Here is a tiny trained network, its code and every weight. The questions are about switching its units off for an input and a class, where a switched-off unit gives its printed mean instead of its output.

import numpy as np


def w(rows, s, z=0):
    codes = np.array(rows[::2]) - 128.0
    scale = np.full(codes.shape[1], s)
    scale[-1] = z or s
    return codes * scale


def f(y):
    return np.maximum(y, 0)


def log_softmax(a):
    a = a - a.max(-1, keepdims=True)
    return a - np.log(np.exp(a).sum(-1, keepdims=True))


def net(x, mask):
    res = np.array(x, float).reshape(1, 5) / 4 @ E
    y = f(res @ A[0][:, :-1].T + A[0][:, -1])
    res = res + np.where(mask, y, B[0][:, -1]) @ B[0][:, :-1]
    return log_softmax(res[-1] @ U[:, :-1].T + U[:, -1])


A, B = {}, {}
E = w([
[184,2,72,204,164],'x0',
[159,23,133,83,63],'x1',
[92,152,165,24,191],'x2',
[87,134,27,110,88],'x3',
[50,86,133,203,145],'x4',
],0.0091)
A[0] = w([
[120,148,151,162,145,143],'N1',
[70,148,132,120,79,81],'N2',
[137,121,142,151,127,123],'N3',
[161,114,113,112,89,189],'N4',
[134,152,142,170,131,137],'N5',
[179,108,149,132,135,128],'N6',
[164,123,108,167,193,142],'N7',
[113,170,127,107,128,194],'N8',
[171,125,157,131,6,156],'N9',
[142,105,110,90,142,87],'N10',
[122,91,150,123,144,89],'N11',
[109,138,180,77,189,120],'N12',
[102,108,127,84,103,150],'N13',
[78,136,126,109,125,85],'N14',
[102,99,104,97,140,254],'N15',
[169,114,111,95,122,152],'N16',
[127,108,114,159,92,215],'N17',
[99,104,129,89,130,85],'N18',
[93,96,139,97,84,53],'N19',
[133,170,130,172,124,136],'N20',
[98,139,124,123,167,88],'N21',
[167,178,97,122,141,122],'N22',
[128,148,172,81,165,130],'N23',
[113,149,192,108,149,130],'N24',
],0.019,0.0037)
B[0] = w([
[117,120,81,135,87,175],'N1',
[173,52,133,131,175,191],'N2',
[135,129,103,162,132,158],'N3',
[139,96,151,151,147,206],'N4',
[111,148,89,141,93,170],'N5',
[159,89,116,91,174,192],'N6',
[229,40,153,191,107,211],'N7',
[88,135,149,124,123,213],'N8',
[198,76,196,11,247,251],'N9',
[133,111,126,156,118,170],'N10',
[147,153,98,129,133,172],'N11',
[51,201,147,23,160,246],'N12',
[154,106,82,194,95,195],'N13',
[176,129,130,169,98,175],'N14',
[159,126,138,171,106,202],'N15',
[130,101,164,168,143,195],'N16',
[124,141,150,109,133,208],'N17',
[95,174,117,149,99,171],'N18',
[148,154,107,199,106,181],'N19',
[59,180,128,127,96,178],'N20',
[149,117,136,139,106,169],'N21',
[47,172,120,131,104,188],'N22',
[81,182,152,17,166,234],'N23',
[76,165,113,72,152,228],'N24',
],0.014,0.011)
U = w([
[80,149,103,182,9,68],'0',
[62,170,168,83,93,50],'1',
[192,72,177,120,123,254],'2',
],0.012,0.00068)

Each question gives the input, the list of numbers given to net, and the class t.
The units are the neurons (one row each of A and B). Each row of codes is followed by its name. A weight is (code - 128) times the scale printed after its matrix; where a second scale follows, it is the last column's (A, B and U).
mask holds one flag per neuron, in row order. A switched-off neuron (its flag False) gives its mean, the last column of its row in B, instead of its output. The means were averaged over made-up inputs and are rounded, as every weight is.
A unit's drop is (log p(t) with every unit on - log p(t) with that unit switched off) / (log p(t) with every unit on - log p(t) with every unit switched off).
The circuit of an input: a set's keep is (log p(t) with only the set's units on - log p(t) with every unit switched off) / (log p(t) with every unit on - log p(t) with every unit switched off). Starting from the 12 units with the biggest drops (on a tie, the unit counted first), units are removed one at a time, each time the one whose removal leaves the highest keep (on an exact tie, the one counted first), for as long as the keep stays at least 0.8.
units of the circuit, in order: the units of the circuit, biggest drop first
k most important neurons: the k neurons with the biggest drops, biggest first
drop of u: that unit's drop, to one decimal
input [6,-8,-4,4,3], class 0: units of the circuit, in order : [N9]
input [8,-4,8,-2,-7], class 1: 3 most important neurons : [N12 N23 N9]
input [0,7,3,8,4], class 2: 2 most important neurons : [N2 N22]
input [-4,6,4,4,-5], class 2: 3 most important neurons : [N9 N13 N2]
input [4,3,6,-7,8], class 1: 2 most important neurons : [N12 N9]
input [7,0,7,8,-8], class 0: 2 most important neurons : [N9 N22]
input [-8,5,-2,-1,-2], class 2: 2 most important neurons : [N9 N2]
input [3,2,3,1,6], class 0: 3 most important neurons : [N9 N2 N6]
input [2,-7,-5,-6,-6], class 0: drop of N9 : 0.2
input [-5,-4,-7,8,8], class 0: drop of N9 : 0.1
input [-3,-8,-5,3,-7], class 0: drop of N12 : 0.5
